Look-ups in named tables: a row name and a column name give one cell, copied from the table.

fipep:
,sudol,zetinu,fari,kad,lonan,manubat,dotuma
riz,135,96,103,188,126,210,153
gelima,127,84,90,164,111,75,73
gof,133,149,43,130,118,118,119

gelima, fari: 90
gof, zetinu: 149
gelima, sudol: 127
gelima, kad: 164
gelima, zetinu: 84
riz, kad: 188
riz, sudol: 135
Which row has the largest dotuma? riz

kevuv
columns: zetar, vosav, rilugab, bizaro, vudora, lev, teremod, mufiva
rezi: [1.46, 3.87, 4.43, 6.81, 5.15, 2.60, 1.66, 2.24]
rek: [3.65, 0.11, 6.10, 3.59, 3.87, 5.91, 1.81, 4.47]
sobeno: [8.69, 5.29, 4.69, 3.11, 4.55, 2.24, 3.99, 1.21]
sar: [3.79, 3.90, 7.17, 9.31, 5.33, 5.77, 2.94, 2.15]

What is the teremod of rezi in kevuv? 1.66
What is the bizaro of sobeno in kevuv? 3.11
What is the zetar of sobeno in kevuv? 8.69
What is the vosav of sar in kevuv? 3.90
What is the rilugab of rezi in kevuv? 4.43
What is the bizaro of rek in kevuv? 3.59

radala:
columns: tika, zez, famaraf, nabifit, fona, debiniv, lorud, dokig, vamer
bama: [-71.396, -26.658, 25.041, 54.914, 12.882, -42.152, -70.836, -79.491, -87.712]
pese: [51.855, 25.268, -40.280, -61.212, -75.439, -64.801, -59.902, -48.658, 3.457]
feg: [-52.932, -63.904, -72.668, -69.208, -59.542, -21.969, 35.892, 63.857, 5.460]
depo: [-38.572, -60.520, -69.419, -72.986, -68.639, -50.685, 17.946, 69.407, 30.816]
movutum: [-73.023, -62.777, -57.027, -33.584, 32.056, 50.331, -5.298, -44.429, -63.842]
bir: [-69.951, -56.165, -43.074, -1.364, 58.136, 28.706, -40.817, -63.027, -75.056]
nerur: [46.139, -15.615, -64.066, -74.551, -74.932, -67.457, -47.373, -3.909, 49.216]
matofun: [-17.614, 47.373, 39.389, -4.609, -55.623, -62.164, -66.835, -77.453, -65.620]
kozosi: [-22.910, 45.404, 42.136, 2.006, -54.274, -61.396, -67.492, -77.959, -72.619]
ges: [54.258, 4.881, -50.373, -68.377, -75.192, -66.455, -55.914, -35.905, 25.840]
ranu: [-71.579, -38.016, 7.864, 57.891, 31.132, -33.091, -67.309, -80.630, -86.333]
vek: [-44.583, 27.653, 52.979, 24.988, -37.559, -62.571, -71.789, -79.183, -78.973]
sepi: [-4.603, -52.340, -69.995, -76.511, -75.743, -64.642, -12.383, 57.464, 59.102]
did: [-73.249, -62.404, -57.686, -31.533, 34.293, 50.378, -11.436, -47.342, -66.114]

tika of vek: -44.583
famaraf of vek: 52.979
nabifit of feg: -69.208
tika of nerur: 46.139
lorud of pese: -59.902
dokig of ges: -35.905
nabifit of did: -31.533
debiniv of feg: -21.969
zez of did: -62.404
lorud of depo: 17.946
tika of movutum: -73.023
zez of kozosi: 45.404
debiniv of bama: -42.152
lorud of kozosi: -67.492
lorud of bir: -40.817
vamer of matofun: -65.620
lorud of bama: -70.836
lorud of feg: 35.892

topa =
,litip,tofanev,baga,sak,gego,duvaba
lik,-10061,-1318,16806,17829,-52747,-48865
tefusir,-5719,-27328,19649,11555,-49393,-53343
fef,6670,-28908,19493,12708,-45723,-14992
gakev,74214,-27824,-23261,-7973,15039,5850
levofo,3934,34499,-21613,17198,-41494,-19719
sisef,8187,-8200,-35008,-22377,2732,-97433
vul,58725,-45256,-21869,-26818,24692,-5954
gigam,37656,-42732,-34670,-34159,26803,23617
nirazib,27194,-32834,-36053,-36664,26055,-21051
belapo,51569,-14613,-27573,-10490,8003,33227

What is the duvaba of lik in topa?
-48865
What is the duvaba of tefusir in topa?
-53343
What is the baga of gigam in topa?
-34670
What is the baga of nirazib in topa?
-36053
What is the litip of sisef in topa?
8187
What is the tofanev of nirazib in topa?
-32834
What is the baga of sisef in topa?
-35008
What is the baga of gakev in topa?
-23261
What is the duvaba of vul in topa?
-5954
What is the tofanev of vul in topa?
-45256
What is the gego of gakev in topa?
15039
What is the sak of fef in topa?
12708
What is the litip of nirazib in topa?
27194
What is the gego of sisef in topa?
2732
What is the sak of vul in topa?
-26818
What is the sak of lik in topa?
17829
What is the baga of tefusir in topa?
19649
What is the baga of belapo in topa?
-27573
What is the litip of gigam in topa?
37656

Table gir
fields: ninoz, kofilit, bopune
kivubib: [114, 193, 135]
laza: [143, 117, 30]
muf: [95, 82, 115]
foz: [89, 157, 148]
sezu: [111, 150, 10]
kovun: [187, 183, 229]
rutet: [168, 118, 149]
sez: [140, 109, 200]
vov: [163, 75, 136]
marun: [164, 155, 154]

What is the bopune of sezu in gir? 10
What is the ninoz of kivubib in gir? 114
What is the kofilit of vov in gir? 75
What is the kofilit of laza in gir? 117
What is the ninoz of muf in gir? 95
What is the bopune of vov in gir? 136
What is the bopune of marun in gir? 154
What is the ninoz of foz in gir? 89
What is the bopune of muf in gir? 115
What is the bopune of laza in gir? 30
Which row has the largest ninoz? kovun

Table mirifet
,gipofi,zoful,bolopom,tiros,fek,melure
vofo,-386,114,-301,-280,-435,44
tupozan,243,-205,-53,-3,305,-154
vokol,92,-77,-23,-80,240,-69
rogok,-517,113,-457,-493,-452,11
nom,591,-68,588,633,477,46
dotinin,298,-140,113,205,230,-75
bul,778,-425,234,366,805,-265
mufuso,666,-260,360,522,524,-117
ren,172,52,277,285,90,83
gagez,420,-137,273,280,459,-60

nom, zoful -> -68
bul, gipofi -> 778
tupozan, zoful -> -205
nom, fek -> 477
ren, tiros -> 285
tupozan, gipofi -> 243
gagez, gipofi -> 420
ren, fek -> 90
tupozan, fek -> 305
bul, melure -> -265

Table nes
	bub	gif
fafo	26672	-70986
fakud	-37209	-22702
masapan	75438	-62833
nenar	-38876	-26438
muno	-96197	-4467
muzub	-18135	-24738
lop	-602	-43563
des	33224	-78958
zek	-5046	-30811
zakebak	-75824	11413
rageg	29835	-37597
paz	-18163	-37590
numemu	-74071	16511

What is the bub of paz in nes? -18163
What is the bub of zek in nes? -5046
What is the bub of fafo in nes? 26672
What is the bub of masapan in nes? 75438
What is the bub of rageg in nes? 29835
What is the bub of lop in nes? -602
What is the gif of fafo in nes? -70986
What is the gif of lop in nes? -43563
What is the gif of nenar in nes? -26438
What is the bub of des in nes? 33224
What is the bub of nenar in nes? -38876
Row with the largest gif: numemu

